Below are the code and all the weights of a small trained network. Each question names an input and a class and asks about switching units off, where a switched-off unit gives its printed mean instead of its output.

import numpy as np


def w(rows, s, z=0):
    codes = np.array(rows[::2]) - 128.0
    scale = np.full(codes.shape[1], s)
    scale[-1] = z or s
    return codes * scale


def f(y):
    return np.maximum(y, 0)


def log_softmax(a):
    a = a - a.max(-1, keepdims=True)
    return a - np.log(np.exp(a).sum(-1, keepdims=True))


def net(x, mask):
    res = np.array(x, float).reshape(1, 6) / 4 @ E
    y = f(res @ A[0][:, :-1].T + A[0][:, -1])
    res = res + np.where(mask, y, B[0][:, -1]) @ B[0][:, :-1]
    return log_softmax(res[-1] @ U[:, :-1].T + U[:, -1])


A, B = {}, {}
E = w([
[143,156,60,168,127,171,98,148,87,97,60,88],'x0',
[93,180,133,199,73,127,168,197,152,109,68,141],'x1',
[96,96,198,126,155,164,99,127,136,110,147,10],'x2',
[189,197,144,130,126,99,88,122,185,172,84,77],'x3',
[164,127,129,85,141,66,159,58,86,41,172,123],'x4',
[73,173,138,73,96,123,127,182,139,58,121,91],'x5',
],0.013)
A[0] = w([
[26,26,128,144,103,221,127,144,80,93,160,137,174],'N0',
[183,95,147,131,197,114,90,93,115,254,160,134,186],'N1',
[59,156,133,136,61,132,185,161,153,146,156,215,136],'N2',
[228,179,54,119,154,32,170,104,26,47,171,186,206],'N3',
[101,159,115,176,94,150,142,180,153,156,57,175,205],'N4',
[85,214,147,136,105,110,147,155,127,84,147,121,203],'N5',
[136,92,172,117,178,122,81,79,139,131,185,147,177],'N6',
[73,145,167,84,138,97,147,150,131,54,133,70,252],'N7',
],0.0088,0.0035)
B[0] = w([
[53,129,59,108,208,149,193,197,54,61,161,140,216],'N0',
[240,125,150,96,138,199,167,153,165,228,158,193,241],'N1',
[150,2,69,147,100,33,98,125,142,94,124,105,218],'N2',
[35,142,222,163,33,172,141,17,176,101,118,224,253],'N3',
[138,96,87,162,85,66,83,185,109,155,51,120,247],'N4',
[198,154,99,73,110,129,129,137,154,31,122,89,194],'N5',
[93,101,108,28,112,110,168,92,157,200,185,85,213],'N6',
[128,177,174,48,156,119,84,131,133,80,140,96,211],'N7',
],0.0087,0.015)
U = w([
[64,108,164,103,209,128,131,157,111,61,177,86,93],'0',
[71,142,188,150,48,121,125,49,173,71,114,176,174],'1',
[196,68,182,90,165,133,147,120,172,212,191,144,179],'2',
[101,130,86,201,150,178,169,177,68,101,84,104,159],'3',
[148,200,127,242,120,191,65,178,174,200,38,77,216],'4',
[93,97,132,222,127,156,127,93,59,146,80,176,3],'5',
[184,244,186,112,108,101,60,131,170,49,90,7,99],'6',
[159,51,110,169,79,1,107,164,178,102,88,122,61],'7',
],0.009,0.003)

Each question gives the input, the list of numbers given to net, and the class t.
The units are the neurons (one row each of A and B). Each row of codes is followed by its name. A weight is (code - 128) times the scale printed after its matrix; where a second scale follows, it is the last column's (A, B and U).
mask holds one flag per neuron, in row order. A switched-off neuron (its flag False) gives its mean, the last column of its row in B, instead of its output. The means were averaged over made-up inputs and are rounded, as every weight is.
A unit's drop is (log p(t) with every unit on - log p(t) with that unit switched off) / (log p(t) with every unit on - log p(t) with every unit switched off).
The circuit of an input: a set's keep is (log p(t) with only the set's units on - log p(t) with every unit switched off) / (log p(t) with every unit on - log p(t) with every unit switched off). Starting from all 8 units, units are removed one at a time, each time the one whose removal leaves the highest keep (on an exact tie, the one counted first), for as long as the keep stays at least 0.8.
units of the circuit, in order: the units of the circuit, biggest drop first
unit that matters most: the unit with the biggest drop
k most important neurons: the k neurons with the biggest drops, biggest first
drop when u is switched off: that unit's drop, to one decimal
input [-5,5,0,-2,4,7], class 6: unit that matters most -> N7
input [7,0,1,1,1,-1], class 4: 3 most important neurons -> [N0; N2; N7]
input [1,7,3,-7,1,-8], class 3: 2 most important neurons -> [N0; N3]
input [4,-5,-8,8,-2,6], class 4: units of the circuit, in order -> [N2; N7]
input [2,6,6,-3,-4,1], class 3: 2 most important neurons -> [N0; N4]
input [2,4,0,0,-5,-2], class 7: units of the circuit, in order -> [N1; N4]
input [-7,2,-2,1,3,6], class 6: units of the circuit, in order -> [N7; N5]
input [-4,2,8,-2,4,-4], class 0: 2 most important neurons -> [N0; N7]
input [1,1,-1,-2,1,7], class 6: units of the circuit, in order -> [N5; N7]
input [8,4,3,3,8,-1], class 1: 2 most important neurons -> [N3; N4]
input [-3,5,-1,-8,-2,1], class 7: 2 most important neurons -> [N2; N4]
input [7,7,6,-4,4,5], class 6: 2 most important neurons -> [N5; N7]
input [7,4,2,-8,1,5], class 0: 2 most important neurons -> [N0; N7]
input [7,6,-5,8,-4,4], class 7: units of the circuit, in order -> [N4; N1]
input [-8,2,3,4,7,3], class 6: units of the circuit, in order -> [N7]
input [3,-3,-4,-4,-7,5], class 3: 2 most important neurons -> [N0; N6]
input [4,8,-3,4,-1,-3], class 7: 3 most important neurons -> [N4; N1; N2]
input [-7,2,0,-4,3,8], class 0: drop when N0 is switched off -> 0.3
input [-7,4,-2,4,6,-7], class 1: drop when N2 is switched off -> 0.0
input [-7,8,5,-5,7,-2], class 0: drop when N0 is switched off -> 0.1
input [-3,-6,-1,-8,-5,1], class 0: units of the circuit, in order -> [N0]
input [5,-6,-2,-3,5,5], class 1: drop when N3 is switched off -> 2.0
